Look-ups in named tables: a row name and a column name give one cell, copied from the table.

firiz =
         kirid  gire  gek  mep  dogasip  nekifoz  silad  bepapi
paziku      58    23   24   58       32       86     26      36
nor         55    40   15   27       48       86     27      32
leve        29    41   26   15       28       86     45      42
vokuzi      18    21   38   42       42       86     33      34
kubozi      57    33   16   38       44       86     20      33
bipur       62    55   45   35       32       86     42      41
rinofof     23    26   57   40       25       86     57      42
met         43    49   56   59       33       86     24      42
torad       29    69   51   31       50       86     37      33
zasorab     39    31   29   43       24       86     15      43

gek of torad: 51
mep of rinofof: 40
bepapi of nor: 32
kirid of rinofof: 23
silad of paziku: 26
nekifoz of torad: 86
silad of vokuzi: 33
dogasip of rinofof: 25
bepapi of bipur: 41
Which row has the largest mep? met

zenata:
fields: zibuse, ruto, mazipod, kud, tuv, vumozut
vimipod: [23.4, -32.3, -36.1, -43.6, -23.6, -50.5]
dazomen: [-15.4, 7.5, 5.1, -22.1, -20.9, 2.5]
dugep: [50.3, -63.3, -51.4, -37.9, -19.1, -75.4]
gulad: [21.0, -27.9, -33.6, -43.5, -24.0, -46.5]
lib: [-30.6, -1.7, 11.2, -13.5, -17.5, 9.2]
mim: [-37.0, 33.8, 17.0, 42.1, 25.3, 42.9]
boz: [15.0, -14.0, -26.9, -41.7, -24.1, -36.6]
vem: [-32.8, 18.3, 13.9, 28.3, 20.5, 33.7]
zan: [19.8, -26.4, -33.3, -43.5, -23.8, -46.2]

zibuse of vimipod is 23.4
vumozut of dazomen is 2.5
kud of dugep is -37.9
kud of boz is -41.7
vumozut of gulad is -46.5
zibuse of dazomen is -15.4
vumozut of zan is -46.2
kud of gulad is -43.5
zibuse of boz is 15.0
tuv of lib is -17.5
vumozut of vem is 33.7
zibuse of gulad is 21.0
tuv of mim is 25.3
tuv of boz is -24.1
tuv of gulad is -24.0
mazipod of dazomen is 5.1
kud of lib is -13.5
kud of dazomen is -22.1
mazipod of gulad is -33.6

sev =
	famu	gal	kiza
zok	0.1	0.6	0.8
soga	0.5	0.7	0.4
mivivim	0.1	0.1	0.3
dusa	0.7	0.4	0.5

dusa, famu: 0.7
zok, kiza: 0.8
soga, famu: 0.5
zok, famu: 0.1
dusa, kiza: 0.5
mivivim, kiza: 0.3
dusa, gal: 0.4
mivivim, gal: 0.1
zok, gal: 0.6
soga, gal: 0.7
soga, kiza: 0.4
mivivim, famu: 0.1

gab =
,mevov,kudolus,mitosel,mufip,bigazim,mezudar
vuko,843,203,460,462,448,604
zolon,764,174,641,687,771,755
doru,497,343,441,660,438,705
vok,350,476,614,815,645,590
potisi,678,268,257,380,862,758
bef,822,383,726,365,778,890
metug,188,404,436,342,391,511
fulizi,601,345,467,848,291,646
kemagal,353,590,143,647,559,451
kopa,690,385,555,762,405,442
bom,405,362,610,652,656,725
faz,641,705,221,405,401,834
zegebas,782,591,687,556,590,732

kudolus of metug: 404
kudolus of vuko: 203
mezudar of bef: 890
mufip of fulizi: 848
mezudar of metug: 511
mitosel of doru: 441
kudolus of faz: 705
mufip of zolon: 687
mezudar of faz: 834
mufip of kemagal: 647
mezudar of vok: 590
mufip of bef: 365
mevov of kemagal: 353
mitosel of zolon: 641
bigazim of doru: 438
mufip of bom: 652
mezudar of doru: 705
bigazim of vuko: 448
mitosel of bef: 726
bigazim of faz: 401

ganobuv:
|  | dib | gud | dor | setumo | ruz |
|---|---|---|---|---|---|
| nazo | 0.5 | 0.8 | 0.3 | 0.4 | 0.0 |
| vako | 0.7 | 0.5 | 0.4 | 0.4 | 0.0 |
| neti | 0.6 | 0.1 | 0.3 | 0.3 | 0.3 |
| lodegel | 0.7 | 0.2 | 0.4 | 0.3 | 0.2 |
| fika | -0.2 | 0.0 | 0.6 | -0.7 | 0.9 |
| sus | 0.1 | 0.0 | 0.5 | -0.1 | 0.6 |

What is the setumo of vako in ganobuv? 0.4
What is the setumo of lodegel in ganobuv? 0.3
What is the setumo of nazo in ganobuv? 0.4
What is the dor of neti in ganobuv? 0.3
What is the dib of neti in ganobuv? 0.6
What is the dib of nazo in ganobuv? 0.5
What is the gud of vako in ganobuv? 0.5
What is the ruz of sus in ganobuv? 0.6
What is the ruz of fika in ganobuv? 0.9
What is the gud of nazo in ganobuv? 0.8
What is the dor of lodegel in ganobuv? 0.4
What is the gud of sus in ganobuv? 0.0
What is the dib of lodegel in ganobuv? 0.7
What is the gud of fika in ganobuv? 0.0
What is the dib of fika in ganobuv? -0.2
What is the setumo of fika in ganobuv? -0.7
What is the setumo of neti in ganobuv? 0.3

